Each row was made from one path, in order. Every step used is in the known rows, and no mark comes twice. Write each row's path.
Known rows
R/S/H/B: |   66 |  107 |  -34 |  -43 | -391 |  130 | -350 | -211 |  296 | -141 | -124 |  -38 | -114 |   30 |  339 |  241 | -104 | -210 | -280 |  161 |  202 |  222 |  105 | -297 | -144 |  -54 |  -38 |  171 |   11 |  -39 |   77 |  172 |  286 |   29 |  172 |   89 | -325 |  -11 |  -11 |   14 |   79 |  167 |   23 |
X/T/N/R/S/H/B/D/Y/V: |  -34 |  206 |  -88 | -299 | -435 | -410 | -360 | -168 |  138 | -179 | -181 |  437 | -383 | -143 |   86 | -152 |  290 | -198 | -100 |  151 |  189 |  233 | -194 | -301 |  -77 |  -96 | -395 |   31 |  311 |  278 |  166 |  468 |  370 |   32 |   78 |  -58 | -161 |  -43 |   20 |   63 |  304 |  -19 |   40 |
R/N/X/V/T/Y: | -103 |   88 | -315 |  -30 | -242 | -261 |   21 |  212 |  209 | -160 |  -69 |  234 |   18 |  124 |  -85 |  -39 |   -1 |  240 | -123 |  -57 |  -93 |  138 | -441 |  -32 |  -79 |  -93 | -244 |  159 | -119 |  304 | -212 |   -3 |  112 |   85 |   21 | -198 |  155 |  -80 | -130 |  144 |  317 |  -99 | -106 |
V/Y/D/H/S: |   23 |   97 | -379 | -239 | -199 |  -23 |  -20 |   64 |   75 |   43 | -184 |  243 | -311 |  167 |  214 |   -7 |   -1 |  256 |   53 |  -63 |  -65 |   65 |  -51 |   38 |  -99 |  150 |   -1 |  458 |  227 |  200 |   93 |  294 | -104 |    8 |   73 |  -62 |  372 |   31 |  -85 |    7 |  274 | -136 |  255 |
X/V/Y/D/S: | -102 |  159 | -212 | -122 | -267 | -150 |  -59 |   45 |  -46 |   35 | -281 |  422 | -399 |  156 |  335 |   66 |   34 |    7 |   77 | -151 |   39 |  -34 |   87 |    2 |  -99 |  255 | -155 |  420 |  -46 |  285 |  155 |  169 |  107 | -138 |  -73 |  -57 |  267 |   85 |  -71 |   50 |  485 |  -58 |   77 |
N/R/S/H/B/D: |  220 |  124 | -104 | -174 | -320 |   96 | -319 | -172 |   50 | -226 |   -9 |  129 |  -76 |  199 |  228 |   35 | -189 | -205 | -292 |   30 |  448 |    0 |  -75 | -122 |  -10 |  112 |   -8 |   89 |   60 |  -85 |    4 |  286 | -155 |  230 |   71 |  181 | -285 |  -53 |  -44 |    1 |  120 |   65 |   35 |
R/S/H/D: |   44 |  173 |  -68 | -223 | -469 |  188 | -193 |  -83 |  290 | -130 |  -92 |  105 |   11 |  134 |  170 |  149 | -108 |  -91 | -179 |  172 |  152 |  207 |  163 | -302 | -152 | -159 | -154 |  181 |   81 |  154 |   68 |  234 |  272 |   22 |  201 |   93 |  -54 |  -45 |   49 |  204 |   99 |   92 | -121 |
D/S/R/N: |  116 |  176 |  -33 | -114 | -248 | -124 | -360 |  189 |  315 | -212 |  -78 |   18 |  130 |  378 |  272 |   44 |  180 |  -20 | -294 |   81 | -188 |   64 |  -18 | -193 |  -32 |  -88 |  -29 |   33 |  127 |  238 | -125 |  -98 |   71 |  177 |  179 | -150 |  107 | -301 |   81 |   49 |  217 | -165 | -421 |
D/H/B/S/R/N/X: |  257 |  143 | -159 |  -98 |    1 | -144 | -146 |  -60 |  109 | -136 |  -92 |  204 | -116 |   -3 |  249 |   41 |   16 |   35 | -167 |  218 |  125 |  -36 | -291 | -124 | -401 |  -90 |   35 |  277 |  340 |  100 |  122 |  324 |  166 |  185 |   23 |  -18 |  -30 | -196 | -113 | -229 |  -58 |  -27 |  153 |
N/X/S/H: |   12 |  -13 |  -97 | -154 | -271 |  173 | -312 |  -59 |  161 | -100 | -238 |  165 |  -21 |  123 |   30 |  -15 |  -70 | -141 | -307 |  127 |   76 |  100 | -146 |  -16 | -127 |  -89 |   27 |    8 | -133 | -136 |  -61 |  202 |  -61 |  254 |   39 |  136 |  -46 |  -54 |  -54 |   40 |  190 | -109 |  -25 |
Y/V/D/H/B/S/R/N/X: | -127 |  412 | -462 |   45 | -279 | -322 | -505 |  135 |  -73 |  -76 | -251 |  559 | -222 |   14 |  399 |  -54 |    5 | -114 | -287 |  150 | -162 |   73 | -248 | -323 | -353 |   91 | -113 |   92 |  281 |  366 |    0 |  349 |   12 |  191 |   90 | -151 |  226 |   84 | -134 |  -91 |  320 |  -63 |   89 |
B/D/S/H/R/N/X/T/Y/V: |    6 |   81 |  -68 | -371 | -471 | -143 |  -91 |  427 |  148 | -194 | -199 |  257 |  138 |  101 |  278 |    7 | -187 |  -63 | -229 |  304 |  273 |  261 | -109 | -249 | -222 |  -99 |   14 |  -40 |  264 |  511 | -228 |  218 |  116 |  130 |  273 |  -78 |  186 | -103 |  112 |  209 |  374 | -226 | -117 |
R/S/H/B/D/Y: |  122 |  131 |  -51 | -183 | -450 |  148 | -354 | -149 |  275 | -115 | -148 |   64 |  -67 |   61 |  410 |  218 | -169 | -232 | -268 |  195 |  257 |  286 |   76 | -360 | -250 |  -16 |   14 |  158 |  118 |   72 |   13 |  190 |  339 |   27 |  218 |  135 | -292 |  -61 |   -8 |   90 |  123 |  119 |  124 |
H/B/S/R/N/X: |  166 |  257 | -188 |  159 | -125 |  -35 | -296 | -243 |  197 |    1 | -104 |  -23 |  -65 |   44 |  208 |  106 |  -69 |  -26 | -241 |  118 |  195 |   20 | -305 | -324 |  -12 |   38 |   74 |   65 |  138 |   -3 |  185 |  141 |   52 |  225 |   36 | -170 | -273 | -292 | -152 | -141 |  -93 |  276 |  -39 |
S/R/N/X/T: |  -18 |  327 | -150 |  -37 | -330 | -237 | -294 |   20 |  117 | -126 | -175 |  154 |   23 |  334 |  -94 |  -75 |  155 |  113 | -229 |  308 | -142 |  -58 | -379 | -174 |  110 |  -51 | -199 |  -42 |  232 |  414 |  -52 |  128 |   20 |  124 |  150 | -219 |   51 | -404 |   31 |   60 |  212 | -186 | -149 |
T/Y/D/B/H: |  -74 |  -80 | -585 | -110 | -178 | -140 |   47 |  159 |   49 | -106 | -152 |   -4 | -252 |  173 |  122 | -173 |  136 |  382 |  -97 |  216 |   65 |  384 | -279 |   40 | -234 |   19 |   10 |  375 |  262 |  367 | -154 |  215 |  119 | -170 |  159 |  111 | -107 |   80 |  113 | -248 |  130 | -102 |  250 |
T/V/Y/D/B/H/R/N/X: | -165 |  189 | -580 |  -10 | -441 | -200 | -283 |   13 |   94 |  157 | -162 |  350 | -301 |  -20 |  238 |   29 | -223 |   -2 |  -14 |   72 |    9 |  102 | -397 |  308 | -135 |    1 | -380 |  181 |   81 |  256 | -165 |  538 |  -94 |   50 |  248 | -176 |   99 | -282 |  -43 |  -58 |  258 |  -69 |  143 |
X/V/Y/D/B/H: | -195 |  201 | -382 |  -22 | -350 | -146 |  -28 |   50 |  -94 |    5 | -323 |  480 | -411 |  101 |  253 |  115 |  -77 |  -47 |  126 |   11 |  236 |  -48 |  -14 |   67 | -195 |  214 | -151 |  436 |   -5 |  306 |  227 |  228 |  122 |  -93 |  -51 |   27 |  170 |   61 |  -53 |    5 |  422 |  -52 |  331 |
H/D/B/S/R/N/X/V/T/Y: |   24 |  271 | -525 | -237 | -271 |  -38 |  -28 |   -6 |  384 |  -37 | -153 |  464 |   60 |  275 |  137 |  -80 |   32 |  222 | -103 |  195 |  343 |  165 | -435 | -222 | -241 | -238 | -131 |  262 |  163 |  459 |  -37 |  454 |  232 |   29 |  104 |  -57 |  189 | -249 |  -77 |  165 |   73 |  110 | -139 |
S/R/N/X/V/T/Y: |  -56 |  306 | -283 |   27 | -284 | -237 | -291 |  138 |   96 |  -80 | -149 |  279 |  -25 |  440 |   39 | -109 |  120 |  185 | -224 |  179 | -100 |   44 | -399 | -104 |   97 |   27 | -251 |  154 |  113 |  539 | -174 |  135 |   61 |   15 |  116 | -317 |   11 | -294 |  -10 |   23 |  364 | -288 |  -81 |
R/N/X/S/H/B/D/Y: |  -32 |   86 | -306 | -193 | -412 |  -40 | -121 |  137 |  275 | -180 | -154 |   94 |   81 |  123 |   39 |   53 |    2 |  -16 | -356 |  202 |  -16 |  159 | -318 | -284 | -187 | -204 |  -59 |   20 |    2 |  181 | -137 |  -46 |  113 |  337 |   63 |  -23 |   63 | -249 |  -79 |  158 |  157 |   30 |   14 |
H/S/R/N: |  146 |  310 | -268 | -131 | -262 |   13 | -472 | -171 |  377 |  -77 |    4 |  -13 |  120 |  244 |  231 |   -8 |   98 |  -71 | -325 |   -7 |   -1 |  -33 | -191 | -132 |  190 | -174 | -124 |  -52 |   75 |  135 |  -61 | -182 |   55 |   73 |   27 | -200 |   12 | -351 |  -10 |  192 |  175 | -198 | -246 |
D/B/H/S/R/N/X: |   23 |  186 | -521 |    5 | -406 |    8 | -407 |  -39 |  402 | -264 | -203 |  184 |  165 |  116 |  170 |  161 | -190 | -175 | -245 |  339 |  436 |   75 | -451 |   69 | -297 | -256 |  104 |    1 |  112 |  -27 |  -60 |  110 |   81 |  279 |  188 |  170 | -131 | -312 |  -26 |    7 |   43 |  -82 |  175 |
X/R/H/S: |  116 |  144 | -227 | -604 |  -92 |   44 | -271 | -147 |  175 | -188 |  -93 |   37 | -178 |  244 |  253 |   17 |  259 |  -36 | -365 |  144 |  258 |  -48 |   88 |  137 |   72 | -220 | -138 |  249 |  245 |   85 |  227 |  -59 |  -28 |   62 | -272 |  -81 |  -12 | -163 |   62 |    2 |  111 | -171 | -174 |
N/S/H/B/D/Y: |  -29 |  -70 |  -63 |  -33 | -318 |   77 | -254 | -114 |  137 |  -36 |  -76 |  294 |   78 |  246 |  240 |   -3 | -346 | -269 | -109 |   52 |  580 |  121 |   72 | -374 | -207 |  174 |  114 |  121 |   12 |  120 | -161 |  113 |  144 |  128 |   78 |  216 | -115 |  121 | -132 | -115 |  240 |  -87 |  371 |
R/N/S/H/B/D/Y/V/T: | -206 |  100 | -359 |   31 | -425 | -189 | -186 |  174 |  254 | -123 |   20 |  291 |   73 |  215 |  105 |   15 | -131 |  -63 | -177 |  -12 |  200 |  190 | -139 | -434 | -229 |  -29 | -144 |  136 |   15 |  440 | -219 | -132 |  191 |  242 |   97 | -115 |  138 |   19 | -148 |   84 |  366 | -106 |  217 |
Y/D/H/B/S: |  296 |   15 | -436 | -208 | -105 | -147 |  -35 | -120 | -109 |  -52 | -184 |    6 | -273 |   17 |  130 |  -68 |  106 |  396 |   17 |  212 |   32 |   49 | -189 | -127 | -483 |  125 |  -27 |  351 |  386 |  327 |  190 |  321 |   63 |   48 |   57 |   68 |  222 |  -14 |  -56 | -285 |  -42 |   73 |  213 |
V/D/H/B/S/R/N/X/T/Y: |   94 |  330 | -391 | -229 | -262 | -415 |  -91 |  182 |  128 | -255 | -261 |  359 | -103 |   74 |  377 | -166 |   38 |  152 | -153 |  237 |    5 |  198 | -360 | -333 | -315 |   70 | -207 |  179 |  154 |  566 |   90 |  502 |  212 |   90 |  130 |    1 |  205 |   27 |    8 |  -65 |  144 | -126 |  -44 |
N/S/R/H/B/D/Y/V/T: |  -19 |  114 |  -79 |  -49 | -324 |  -27 | -550 |  -82 |  190 |  -40 |  -73 |  461 |  -44 |  450 |  307 |  -86 | -174 | -179 | -223 |  -66 |  423 |  178 | -154 | -310 | -195 |  253 |   62 |  231 |  217 |  362 | -209 |  112 |   92 |   85 |   58 |   15 |  -22 |  -47 | -186 | -151 |  374 | -429 |  332 |
X/R/S/H/D/Y/V: |   36 |  267 | -227 | -617 | -311 |   64 | -507 | -139 |  185 |   -7 | -210 |  411 | -328 |  299 |  361 |   24 |  201 | -101 | -430 |  226 |  195 |  119 |  240 |  -45 | -125 | -123 | -224 |  256 |  414 |  278 |  194 |  193 |  209 |  -36 | -117 |    3 | -135 |  -57 |   42 |  138 |  262 |   59 | -105 |
Y/D/S/R/N/X/T/V: |  190 |  119 | -387 | -272 | -463 | -323 | -413 |  -48 |  100 | -111 | -289 |   65 | -168 |  292 |  114 | -136 |  199 |  382 | -159 |  208 | -241 |  161 | -356 | -116 | -256 |   94 | -266 |  107 |  301 |  533 |  -85 |  309 |   16 |   71 |  270 |  -93 |  324 | -281 |   60 |  -58 |  293 | -106 | -289 |
S/H/B/D/Y/V/T/N/X: | -127 |   34 | -299 |   24 | -361 |  -73 | -340 |   30 | -125 |  -52 | -303 |  343 |  -18 |   45 |  221 |   40 | -195 | -176 | -141 |  476 |  323 |  189 | -115 | -438 | -189 |   12 |  -66 |   96 |  165 |  219 | -129 |  522 |  134 |  174 |  247 | -164 | -115 |   26 |  -51 |  -65 |  256 |   74 |  379 |
D/H/R/S: |  291 |  137 |  -33 | -445 |  -47 |   23 | -136 |   78 |  294 | -148 |  -68 |  239 |  -85 |  -66 |  299 |    7 |    4 |  -32 | -171 |   87 |  124 |  -27 |   29 |  173 | -414 | -134 |  -31 |  203 |  361 |  118 |  -51 |  325 |  232 |  -66 |   94 |  130 |   29 |  -91 |  -68 |  -43 |    3 | -263 |   31 |
Y/V/T/N/S: | -249 |   83 | -231 |  205 | -146 | -252 | -499 |   82 |   58 |  109 |   13 |  558 | -249 |  -20 |  100 | -114 |   71 |  -81 |  -25 | -259 |  -17 |  261 | -107 |  -65 | -111 |   53 | -263 |  129 |   24 |  248 | -138 |  136 |   96 |   29 |  -14 | -339 |   89 |  275 | -212 |  -50 |  440 | -203 |  155 |
Y/V/D/H: | -211 |  229 | -318 |  -11 | -149 | -284 | -346 |  198 | -191 |  -42 | -194 |  535 | -248 |  -72 |  368 |  -89 |   43 | -145 | -157 |   71 | -197 |   77 |  -26 | -175 | -355 |  104 | -110 |   76 |  211 |  312 |  -45 |  295 |   23 |   24 |   36 |  -34 |  291 |  289 |  -55 |  -65 |  308 | -141 |  161 |
T/Y/V/D/B/H/S/R/N: | -329 |  257 | -619 |   15 | -314 | -275 | -353 |  301 |  148 | -135 | -144 |  341 | -242 |  177 |  418 | -164 |  131 |  -10 | -379 |  117 |  -85 |  393 | -262 | -158 | -106 |  -56 | -116 |  225 |  236 |  451 | -235 |  138 |  163 |  -94 |  138 | -110 |  -99 |  105 |   82 |  -69 |  397 | -264 |  118 |
T/N/S/R/H/B/D: |  103 |   90 | -132 |  -46 | -388 | -121 | -210 |   -1 |  150 |  -70 |   -7 |  299 |   51 |  191 |   33 |  -63 |   53 | -141 |   21 |  133 |  349 |  151 | -140 | -243 |  138 |  -84 | -252 |  170 |   25 |  267 |  -26 |  141 |  172 |  171 |  -47 | -226 |  -75 | -143 | -118 | -273 |  152 | -153 |  117 |

Which path is each row?
|   98 |  271 | -374 |  -88 | -323 |  -32 | -313 | -145 |   72 |   16 | -383 |  520 | -171 |  214 |  175 |   29 | -197 |   44 |  -43 |   58 |  201 |  -51 | -417 |   63 | -163 |  195 |   22 |  242 |   21 |   73 |   17 |  447 |  -92 |  100 |   83 |    6 |  124 | -146 | -220 |  -15 |  393 |  -21 |   89 | => N/X/V/Y/D/B/S/R
| -109 |   72 | -292 |  -46 | -419 | -113 |  -26 |  137 |  257 | -166 |   29 |  132 |  165 |  220 |   53 |   43 | -135 |  -73 | -153 |   78 |  226 |  102 |  -92 | -428 | -162 |  -76 |  -86 |   98 |   -4 |  339 | -173 | -190 |  182 |  258 |   78 |   -4 |   92 |  -81 |  -94 |   61 |  224 |  -29 |  162 | => R/N/S/H/B/D/Y
|  -48 |  264 | -184 |  -59 | -252 |  -85 | -500 |  -15 |  -63 | -109 | -238 |  231 | -136 |  359 |  327 |  -12 |   94 |  -88 | -307 |  367 |   92 |   88 | -219 | -351 | -108 |  103 |    3 |  224 |  442 |  420 |  -77 |  307 |   58 |   44 |  173 | -218 |  -66 | -299 |    8 | -135 |  211 | -307 |  260 | => S/R/H/B/D/Y/V/T
| -154 |  232 | -599 |   84 | -324 | -172 | -238 | -143 |  -23 |  235 |  -53 |  247 | -398 |  -24 |  378 |   46 |  -78 | -101 |  116 |   13 |   -5 |   84 | -167 |  140 | -108 |    7 | -381 |  280 |  -53 |  246 |   10 |  470 |  -46 |    7 |  222 | -203 |   68 | -143 |   45 | -125 |  293 |   29 |  142 | => T/V/Y/D/B/S/H
| -319 |  112 | -309 |  137 | -261 | -209 | -453 |  113 |   19 |   82 |  -56 |  637 | -193 |   53 |   66 | -129 |   37 |  -70 |  -35 |  -80 |   58 |  252 |  -44 | -224 | -135 |  -19 | -328 |  173 |   99 |  369 | -131 |  308 |  123 |   56 |   58 | -343 |  176 |  258 | -162 |   14 |  447 | -156 |  154 | => Y/V/T/N/S/H/D
|  -87 |  154 | -451 | -181 | -334 | -191 | -272 |   -9 |  117 |  199 | -108 |  351 | -446 |  -12 |  336 |  -51 |    3 |    4 | -100 |  -64 | -176 |  103 | -282 |  303 | -146 |  -27 | -444 |  267 |   53 |  298 | -133 |  487 |  -33 |   -7 |  110 | -195 |  177 | -235 |  -43 |  -59 |  304 | -174 |   52 | => T/V/Y/D/H/R/N/X/S
|  116 |  247 | -266 | -208 | -463 |  -35 | -366 |    6 |  204 | -186 | -433 |  564 |   43 |   40 |  235 |   49 | -414 | -118 | -164 |  125 |  354 |   55 | -376 |   87 | -328 |  127 |  -57 |   14 |  -68 |   74 |  -89 |  486 |   71 |   91 |  124 |  216 |   46 |  -50 | -196 |  103 |  277 |  -75 |  -21 | => N/X/V/D/B/H/R/S
|  126 |   46 | -314 | -144 | -296 | -234 | -154 |  -25 |    2 |  -24 | -295 |  523 | -214 |  -40 |   10 |  -60 |   86 |   99 |   94 |  163 |   59 |   98 | -349 |    6 |  -54 |  -38 | -311 |  308 |   57 |   82 |   20 |  550 |  142 |   91 |  -47 | -221 |   90 |  -56 | -228 | -216 |  238 |   65 |  134 | => T/N/X/V/Y/D/H/B
| -184 |  178 | -446 | -337 | -377 |  -16 | -314 |   73 |  -52 |  -44 | -307 |  593 |  -17 |  276 |   14 | -153 |   17 |    1 | -128 |  451 |  131 |  119 |   42 | -355 | -172 | -166 | -312 |  198 |  336 |  385 |  -83 |  621 |  137 |  122 |  200 | -163 |  167 |  -23 |   13 |  154 |  314 |    1 |   87 | => S/H/D/Y/V/T/N/X/R
| -186 |  312 | -431 | -170 | -295 | -239 | -450 |  257 |   53 | -104 | -262 |  568 | -237 |  -43 |  384 | -102 |   83 | -161 | -371 |   67 | -206 |   94 | -121 | -147 | -382 |   -8 | -153 |   36 |  191 |  338 | -109 |  276 |   29 |  135 |   36 |  -43 |  312 |  156 | -120 |   19 |  356 | -198 |   34 | => Y/V/D/H/R/N/X/S
|  -47 |  311 | -635 |  -95 | -336 |    5 |  -73 |   14 |  143 |  -23 | -237 |  144 | -294 |  296 |  233 |   82 |   64 |  184 |   34 |  104 |   43 |   55 | -141 | -100 |  -68 |  111 |   59 |  487 |  186 |  257 |  168 |  284 | -164 |  140 |  194 | -103 |  262 | -134 |  -52 |  -97 |  263 |  -32 |  242 | => V/Y/D/B/S/R/H
|    4 |  275 | -490 |  -97 | -268 | -122 |   -2 |  103 |   56 |   30 | -193 |  215 | -361 |  238 |  204 |   39 |   59 |  294 |   19 |   62 |  -89 |   33 | -121 | -145 |  -99 |  162 |  -51 |  524 |  308 |  383 |  219 |  292 |  -75 |  127 |  108 | -200 |  298 | -113 |  -85 |  -91 |  241 |  -21 |  252 | => V/Y/D/H/B/S/R/N
|  -96 |  283 | -335 | -132 | -589 |  -53 | -130 |  462 |  146 | -255 | -294 |  304 |   32 |   95 |  -88 |   86 | -423 |   31 |  -86 |  149 |  222 |   12 |  -48 |   99 | -237 |   32 | -168 |  133 |  285 |  327 |   84 |  161 |   -9 |  283 |  224 |  -33 |  152 | -224 |  -12 |  167 |  241 | -258 |   30 | => B/H/R/N/X/V/Y/D/S
|  -21 |  143 | -123 |   -7 | -302 | -268 | -202 |   10 |   18 |  -38 | -131 |  554 | -194 |  152 |  262 |   -7 |   -8 | -105 |   98 |  -67 |  467 |  107 | -151 | -127 |  -88 |  135 | -393 |  350 | -168 |  542 |   73 |  216 |  343 |  -92 | -139 | -269 |   43 |   29 | -137 |  -51 |  440 | -274 |  171 | => X/V/T/N/S/R/H/B/D
| -123 |  120 | -352 | -143 | -432 |  -80 | -255 |  140 |  228 | -149 | -181 |  202 |  -15 |   92 |   93 |   50 |   28 |  -81 | -420 |  192 |  -72 |  172 | -315 | -310 | -230 | -191 |  -60 |   23 |   76 |  191 | -162 |  -23 |  104 |  331 |   58 |  -63 |   73 | -196 | -107 |  142 |  244 |   20 |   64 | => R/N/X/S/H/B/D/Y/V
|  -62 |  298 | -687 | -128 | -345 |   52 |  -44 |   52 |  189 |   30 | -265 |  175 | -246 |  182 |  239 |   75 |  -48 |  139 |   46 |  113 |  144 |   20 |  -21 |  -70 |  -81 |  100 |   46 |  381 |  138 |  219 |  119 |  357 | -149 |  122 |  250 |  -76 |  235 |  -44 |  -76 |  -24 |  270 |   68 |  224 | => V/Y/D/B/S/H/R
|  176 |   60 |  -40 | -344 | -440 |   35 |    0 |  409 |  128 | -188 | -148 |  121 |  378 |  155 |  207 |  108 | -346 |  -69 | -140 |  318 |  349 |  109 |  -45 | -206 | -183 |  -91 |   87 | -105 |  109 |  372 | -203 |  119 |  -14 |  267 |  261 |  -44 |  242 | -199 |   72 |  218 |  206 | -138 | -148 | => B/D/S/H/R/N/X
|  -41 | -137 | -362 |  -16 |  -87 | -209 | -154 |  175 |  176 |  -63 |  -99 |   75 | -185 |  247 |  218 | -182 |   72 |  460 |  -71 |  -52 |   69 |  505 | -211 | -124 | -170 |  160 | -154 |  392 |   23 |  500 | -207 |  324 |  160 | -135 |  216 | -222 |   11 |  219 |    6 |  -68 |  307 | -200 |   58 | => V/T/Y/D/S/H/B
|    9 |  104 | -755 | -203 | -188 |  -78 |    4 |   93 |  166 |  -84 | -150 |  -43 | -225 |  176 |  238 | -189 |  190 |  333 | -137 |  230 |  103 |  290 | -181 |  -69 | -201 |  -40 |  -14 |  365 |  242 |  399 | -153 |  278 |  109 | -146 |  246 |   18 |  -97 |   35 |   89 | -231 |  182 |  -47 |  100 | => T/Y/D/B/S/H/R
|  259 |   62 |  -34 | -502 | -244 |   21 |  146 |  361 |   95 |  -92 |  -80 |  264 |  142 |   -6 |  183 |   12 | -190 |  -11 | -130 |  256 |  360 |   40 | -172 |   51 | -350 | -143 |   39 |   21 |  238 |  443 |  -82 |  164 |   82 |  148 |   15 |   54 |  246 | -199 |    0 |  120 |   57 | -298 |  125 | => B/D/H/R/N/X/S
|   99 |  116 | -106 | -384 | -303 |  191 | -443 |  -96 |  247 | -101 | -303 |  317 |  -34 |  330 |   77 | -118 |   58 |  -46 | -418 |  156 |  -18 |  140 | -304 |  -96 | -173 |  -80 |   38 |   97 |  171 |   22 | -115 |  317 |   -6 |  201 |   46 |  130 |   34 | -310 |  -87 |   78 |  154 | -232 |  -64 | => N/X/S/R/H/D/Y
| -194 |  164 | -369 | -285 | -377 |   78 | -399 |   39 |  179 |  -68 | -117 |  402 | -295 |  215 |  201 | -160 |  346 | -276 | -335 |   42 |   54 |  209 |  190 | -282 | -153 | -228 | -335 |  227 |  -15 |  276 |   93 |  200 |  197 |  207 |  -50 |  -23 |   12 |   24 |   58 |  138 |  319 | -164 |   22 | => X/S/H/D/Y/V/T/N/R
|   16 |  121 | -595 |  -35 | -111 | -188 | -130 |  135 |  227 |  -93 |  -20 |   81 | -185 |  310 |  160 | -193 |  162 |  469 |    3 |  -61 |   91 |  430 | -354 |  -48 | -198 |   68 | -174 |  468 |   64 |  610 |  -98 |  242 |  111 |  -81 |  218 | -251 |   58 |   51 |   14 |  -99 |  295 | -343 |   79 | => V/T/Y/D/B/S/R/H
| -260 |  162 | -395 |  -69 | -434 | -126 | -124 |  153 |  251 | -145 |   17 |  313 |   96 |  264 |  -32 |  -44 |  -19 |  -53 | -177 |   20 |   20 |   78 |  -28 | -434 | -191 | -151 | -198 |  138 |   99 |  370 | -201 | -126 |  171 |  231 |   94 |  -39 |  244 |  -31 | -103 |  132 |  318 |  -65 |   65 | => R/N/S/H/D/Y/V
